Here is a tiny trained network, its code and every weight. The questions are about switching its units off for an input and a class, where a switched-off unit gives its printed mean instead of its output.

import numpy as np


def w(rows, s, z=0):
    codes = np.array(rows[::2]) - 128.0
    scale = np.full(codes.shape[1], s)
    scale[-1] = z or s
    return codes * scale


def norm(h):
    return h / np.sqrt((h * h).mean(-1, keepdims=True) + 1e-5)


def f(y):
    return np.maximum(y, 0)


def log_softmax(a):
    a = a - a.max(-1, keepdims=True)
    return a - np.log(np.exp(a).sum(-1, keepdims=True))


def net(x, mask):
    res = np.array(x, float).reshape(1, 4) / 4 @ E
    u = 0
    for l in range(4):
        y = f(norm(res) @ A[l][:, :-1].T + A[l][:, -1])
        res = res + np.where(mask[u : u + 8], y, B[l][:, -1]) @ B[l][:, :-1]
        u += 8
    return log_softmax(norm(res)[-1] @ U[:, :-1].T + U[:, -1])


A, B = {}, {}
E = w([
[116,135,146,153,121,155,83,46,90],'x0',
[153,82,116,149,127,160,162,167,6],'x1',
[160,85,126,50,77,200,89,127,162],'x2',
[136,83,188,100,185,130,142,106,135],'x3',
],0.012)
A[0] = w([
[75,59,77,51,153,63,224,160,186,5],'0.n0',
[137,34,208,52,135,144,165,97,105,93],'0.n1',
[72,66,2,133,94,89,150,195,130,104],'0.n2',
[166,101,230,33,196,81,194,78,124,3],'0.n3',
[139,10,119,127,189,184,178,202,74,84],'0.n4',
[116,118,216,160,85,151,89,87,34,96],'0.n5',
[106,222,76,99,87,113,46,114,92,188],'0.n6',
[156,114,146,152,57,115,96,170,45,47],'0.n7',
],0.0069,0.0045)
B[0] = w([
[139,192,232,120,124,151,20,132,91,189],'0.n0',
[96,74,65,191,124,130,151,157,130,240],'0.n1',
[105,127,196,175,149,217,73,140,105,222],'0.n2',
[1,20,121,159,157,189,104,194,142,205],'0.n3',
[188,173,134,135,94,135,240,56,175,254],'0.n4',
[189,186,235,134,127,168,89,143,146,213],'0.n5',
[27,79,165,123,123,158,114,143,120,245],'0.n6',
[124,94,128,141,91,126,231,123,108,183],'0.n7',
],0.008,0.0048)
A[1] = w([
[78,114,158,107,129,115,89,126,179,166],'1.n0',
[200,76,112,89,77,129,135,128,135,82],'1.n1',
[131,142,122,180,189,61,138,137,87,3],'1.n2',
[151,108,134,19,159,198,138,120,123,65],'1.n3',
[171,147,127,87,131,119,190,223,150,183],'1.n4',
[169,128,102,115,157,115,136,201,145,13],'1.n5',
[129,99,39,152,10,140,79,174,138,89],'1.n6',
[142,94,139,191,137,161,135,163,176,106],'1.n7',
],0.012,0.0039)
B[1] = w([
[216,84,116,144,59,86,186,127,76,254],'1.n0',
[164,141,71,67,151,100,102,133,108,182],'1.n1',
[163,214,42,30,242,76,134,111,96,170],'1.n2',
[110,131,107,104,255,42,109,131,110,196],'1.n3',
[200,171,200,175,134,150,17,162,95,200],'1.n4',
[146,131,238,143,167,195,64,105,119,138],'1.n5',
[64,207,87,119,168,144,147,143,135,206],'1.n6',
[53,200,157,77,77,109,108,126,126,211],'1.n7',
],0.0085,0.0086)
A[2] = w([
[63,144,118,163,157,126,146,148,107,73],'2.n0',
[132,121,96,54,165,117,82,117,97,83],'2.n1',
[145,151,140,115,113,81,132,99,248,26],'2.n2',
[136,48,183,148,224,118,155,126,167,163],'2.n3',
[135,103,72,75,149,200,77,119,163,54],'2.n4',
[138,87,158,113,163,149,152,137,104,80],'2.n5',
[151,115,129,154,137,155,69,63,121,3],'2.n6',
[129,176,74,170,139,129,104,178,115,137],'2.n7',
],0.011,0.0029)
B[2] = w([
[65,134,124,90,150,124,141,126,174,211],'2.n0',
[135,167,176,158,212,94,192,129,133,234],'2.n1',
[223,78,112,192,98,150,128,111,127,207],'2.n2',
[71,182,73,221,129,151,111,143,168,247],'2.n3',
[107,181,74,120,177,54,131,122,117,210],'2.n4',
[117,125,132,213,162,151,122,184,169,191],'2.n5',
[126,243,169,130,121,135,87,150,75,165],'2.n6',
[110,83,115,129,156,175,116,87,181,254],'2.n7',
],0.011,0.0051)
A[3] = w([
[110,146,97,108,151,252,250,138,68,162],'3.n0',
[58,62,145,120,156,100,149,102,107,141],'3.n1',
[106,158,77,143,132,172,118,44,38,49],'3.n2',
[115,205,254,155,177,145,44,125,156,141],'3.n3',
[157,180,134,70,113,170,178,88,190,156],'3.n4',
[170,179,131,163,144,114,182,71,99,255],'3.n5',
[130,171,112,115,83,96,85,42,239,89],'3.n6',
[104,148,120,66,203,85,159,96,157,30],'3.n7',
],0.0097,0.0034)
B[3] = w([
[168,53,124,184,94,58,114,97,240,209],'3.n0',
[110,99,105,86,79,119,215,160,125,151],'3.n1',
[139,197,173,137,226,150,82,197,151,170],'3.n2',
[99,149,136,57,91,187,148,88,70,248],'3.n3',
[66,110,148,159,104,72,245,48,68,151],'3.n4',
[188,65,80,63,39,112,84,181,107,220],'3.n5',
[188,79,144,181,235,150,129,200,132,178],'3.n6',
[141,108,1,14,94,116,136,96,56,180],'3.n7',
],0.009,0.011)
U = w([
[248,82,113,210,121,113,138,166,153,169],'0',
[144,170,29,56,209,74,145,146,100,161],'1',
[135,212,215,121,136,189,64,155,92,170],'2',
[4,150,85,193,155,172,152,153,215,132],'3',
[102,83,129,62,33,98,208,103,113,182],'4',
[110,99,179,101,137,67,131,46,136,16],'5',
[117,126,195,93,138,51,145,52,158,3],'6',
],0.016,0.0059)

Each question gives the input, the list of numbers given to net, and the class t.
The units are the neurons (one row each of A and B). Each row of codes is followed by its name. A weight is (code - 128) times the scale printed after its matrix; where a second scale follows, it is the last column's (A, B and U).
mask holds one flag per neuron, layer by layer. A switched-off neuron (its flag False) gives its mean, the last column of its row in B, instead of its output. The means were averaged over made-up inputs and are rounded, as every weight is.
A unit's drop is (log p(t) with every unit on - log p(t) with that unit switched off) / (log p(t) with every unit on - log p(t) with every unit switched off).
The circuit of an input: a set's keep is (log p(t) with only the set's units on - log p(t) with every unit switched off) / (log p(t) with every unit on - log p(t) with every unit switched off). Starting from the 12 units with the biggest drops (on a tie, the unit counted first), units are removed one at a time, each time the one whose removal leaves the highest keep (on an exact tie, the one counted first), for as long as the keep stays at least 0.8.
units of the circuit, in order: the units of the circuit, biggest drop first
k most important neurons: the k neurons with the biggest drops, biggest first
k most important neurons of layer l: the k neurons of layer l with the biggest drops, biggest first
input [-3,3,2,-2], class 4: 3 most important neurons of layer 0 : [0.n4, 0.n2, 0.n7]
input [1,8,8,-1], class 0: units of the circuit, in order : [3.n0]
input [5,-1,4,-6], class 3: units of the circuit, in order : [1.n6, 0.n6]
input [2,-7,-8,-3], class 1: 2 most important neurons : [1.n2, 0.n4]
input [5,-5,-2,4], class 0: units of the circuit, in order : [2.n2, 3.n6]
input [1,5,5,-6], class 3: 3 most important neurons : [1.n6, 1.n0, 0.n7]
input [3,-1,2,-5], class 3: 2 most important neurons : [1.n6, 3.n5]
input [1,4,7,-7], class 1: 3 most important neurons : [2.n4, 1.n1, 0.n1]
input [-8,1,-6,8], class 2: 2 most important neurons : [1.n4, 0.n0]
input [8,-6,0,-1], class 2: 2 most important neurons : [2.n6, 0.n4]
input [7,0,-4,-6], class 2: 2 most important neurons : [0.n5, 0.n1]
input [0,1,8,8], class 1: 2 most important neurons of layer 2 : [2.n4, 2.n1]
input [0,-2,1,-3], class 4: 3 most important neurons : [0.n6, 2.n3, 1.n0]
input [1,0,7,-7], class 1: units of the circuit, in order : [2.n4]
input [-1,4,0,0], class 0: 2 most important neurons : [0.n7, 3.n0]
input [-3,7,2,8], class 3: 2 most important neurons of layer 2 : [2.n3, 2.n5]
input [-4,5,5,-6], class 3: 2 most important neurons : [1.n6, 1.n0]
input [3,-2,2,-4], class 3: 4 most important neurons : [1.n6, 3.n5, 0.n4, 3.n3]
input [1,-1,8,-8], class 1: 2 most important neurons of layer 0 : [0.n1, 0.n3]
input [-7,-4,6,-1], class 2: 4 most important neurons of layer 1 : [1.n4, 1.n2, 1.n5, 1.n0]
input [3,-5,4,5], class 0: units of the circuit, in order : [2.n2]
